Here is a tiny trained network, its code and every weight. The questions are about switching its units off for an input and a class, where a switched-off unit gives its printed mean instead of its output.

import numpy as np


def w(rows, s, z=0):
    codes = np.array(rows[::2]) - 128.0
    scale = np.full(codes.shape[1], s)
    scale[-1] = z or s
    return codes * scale


def norm(h):
    return h / np.sqrt((h * h).mean(-1, keepdims=True) + 1e-5)


def f(y):
    return np.maximum(y, 0)


def log_softmax(a):
    a = a - a.max(-1, keepdims=True)
    return a - np.log(np.exp(a).sum(-1, keepdims=True))


def net(x, mask):
    res = np.array(x, float).reshape(1, 3) / 4 @ E
    u = 0
    for l in range(4):
        y = f(norm(res) @ A[l][:, :-1].T + A[l][:, -1])
        res = res + np.where(mask[u : u + 4], y, B[l][:, -1]) @ B[l][:, :-1]
        u += 4
    return log_softmax(norm(res)[-1] @ U[:, :-1].T + U[:, -1])


A, B = {}, {}
E = w([
[143,76,173,91,254,86,148],'x0',
[112,26,154,130,168,143,232],'x1',
[110,233,229,22,97,107,209],'x2',
],0.0079)
A[0] = w([
[145,115,153,42,138,42,58,23],'L0N0',
[128,198,118,170,2,112,136,1],'L0N1',
[59,178,129,3,124,98,197,2],'L0N2',
[138,197,148,118,158,49,23,47],'L0N3',
],0.0088,0.0025)
B[0] = w([
[110,233,149,195,112,209,56,174],'L0N0',
[118,63,89,73,74,146,81,225],'L0N1',
[101,174,253,254,207,150,149,254],'L0N2',
[105,148,147,73,155,4,224,208],'L0N3',
],0.0089,0.0062)
A[1] = w([
[128,82,37,220,201,94,118,252],'L1N0',
[179,110,133,70,224,160,1,178],'L1N1',
[110,132,119,150,10,247,165,58],'L1N2',
[71,155,202,103,21,127,42,219],'L1N3',
],0.0064,0.0032)
B[1] = w([
[200,89,130,147,150,173,158,254],'L1N0',
[146,110,147,147,107,151,177,177],'L1N1',
[133,139,132,111,138,255,76,182],'L1N2',
[128,127,104,96,129,146,146,221],'L1N3',
],0.021,0.0066)
A[2] = w([
[134,142,139,44,177,139,146,253],'L2N0',
[255,42,71,197,167,132,151,151],'L2N1',
[116,73,95,162,193,77,147,69],'L2N2',
[156,63,128,140,198,104,119,3],'L2N3',
],0.0097,0.0014)
B[2] = w([
[151,115,84,195,81,138,128,166],'L2N0',
[74,21,197,182,117,152,140,246],'L2N1',
[218,2,61,145,105,104,221,154],'L2N2',
[170,102,127,212,32,98,124,167],'L2N3',
],0.011,0.013)
A[3] = w([
[140,132,82,52,100,65,92,83],'L3N0',
[157,135,117,108,58,178,221,208],'L3N1',
[169,111,183,106,57,88,53,3],'L3N2',
[74,130,78,54,130,84,1,83],'L3N3',
],0.0092,0.0049)
B[3] = w([
[193,145,46,130,69,81,158,144],'L3N0',
[103,6,86,183,138,89,99,254],'L3N1',
[136,62,136,100,73,105,131,128],'L3N2',
[183,158,79,163,115,71,168,146],'L3N3',
],0.013,0.0081)
U = w([
[83,119,98,93,72,236,77,168],'0',
[160,7,174,228,146,166,200,239],'1',
[195,122,126,68,169,85,124,3],'2',
[192,171,35,80,40,62,181,158],'3',
[82,211,225,188,213,96,212,246],'4',
],0.011,0.0049)

Each question gives the input, the list of numbers given to net, and the class t.
The units are the neurons (one row each of A and B). Each row of codes is followed by its name. A weight is (code - 128) times the scale printed after its matrix; where a second scale follows, it is the last column's (A, B and U).
mask holds one flag per neuron, layer by layer. A switched-off neuron (its flag False) gives its mean, the last column of its row in B, instead of its output. The means were averaged over made-up inputs and are rounded, as every weight is.
A unit's drop is (log p(t) with every unit on - log p(t) with that unit switched off) / (log p(t) with every unit on - log p(t) with every unit switched off).
The circuit of an input: a set's keep is (log p(t) with only the set's units on - log p(t) with every unit switched off) / (log p(t) with every unit on - log p(t) with every unit switched off). Starting from the 12 units with the biggest drops (on a tie, the unit counted first), units are removed one at a time, each time the one whose removal leaves the highest keep (on an exact tie, the one counted first), for as long as the keep stays at least 0.8.
circuit, biggest first: the units of the circuit, biggest drop first
top k neurons: the k neurons with the biggest drops, biggest first
top k neurons in layer l: the k neurons of layer l with the biggest drops, biggest first
drop of u: that unit's drop, to one decimal
input [5,-5,0], class 4: top 3 neurons => [L0N3; L0N0; L0N1]
input [-2,-8,6], class 3: circuit, biggest first => [L2N1]
input [-3,5,6], class 4: circuit, biggest first => [L0N2; L1N0; L2N1]
input [-4,-6,-3], class 3: top 4 neurons => [L1N0; L0N3; L2N1; L0N2]
input [-3,-7,5], class 3: top 3 neurons => [L2N1; L0N3; L1N0]
input [-2,-1,1], class 0: top 3 neurons => [L0N1; L1N2; L1N0]
input [-7,-6,-1], class 3: circuit, biggest first => [L2N1; L0N2; L1N0]
input [-2,-5,5], class 3: circuit, biggest first => [L2N1; L1N0]
input [-3,1,8], class 4: circuit, biggest first => [L0N2; L2N1]
input [6,-5,0], class 4: top 2 neurons in layer 0 => [L0N3; L0N0]
input [7,-8,-1], class 4: top 2 neurons => [L0N3; L0N0]
input [-5,-4,8], class 0: top 3 neurons => [L0N1; L1N0; L2N1]
input [1,8,7], class 4: top 2 neurons in layer 0 => [L0N2; L0N1]
input [8,0,3], class 4: top 2 neurons => [L0N0; L1N0]
input [0,-6,1], class 3: top neuron => [L0N3]
input [-8,-8,8], class 3: top 2 neurons in layer 0 => [L0N3; L0N0]
input [-6,-7,-3], class 3: circuit, biggest first => [L2N1; L1N0; L0N3; L0N2]
input [-5,3,-2], class 0: drop of L0N3 => 0.1
input [-2,5,7], class 4: drop of L1N0 => 0.2
input [-7,2,-2], class 0: drop of L1N2 => 0.2
input [-6,-2,4], class 0: top neuron => [L1N2]
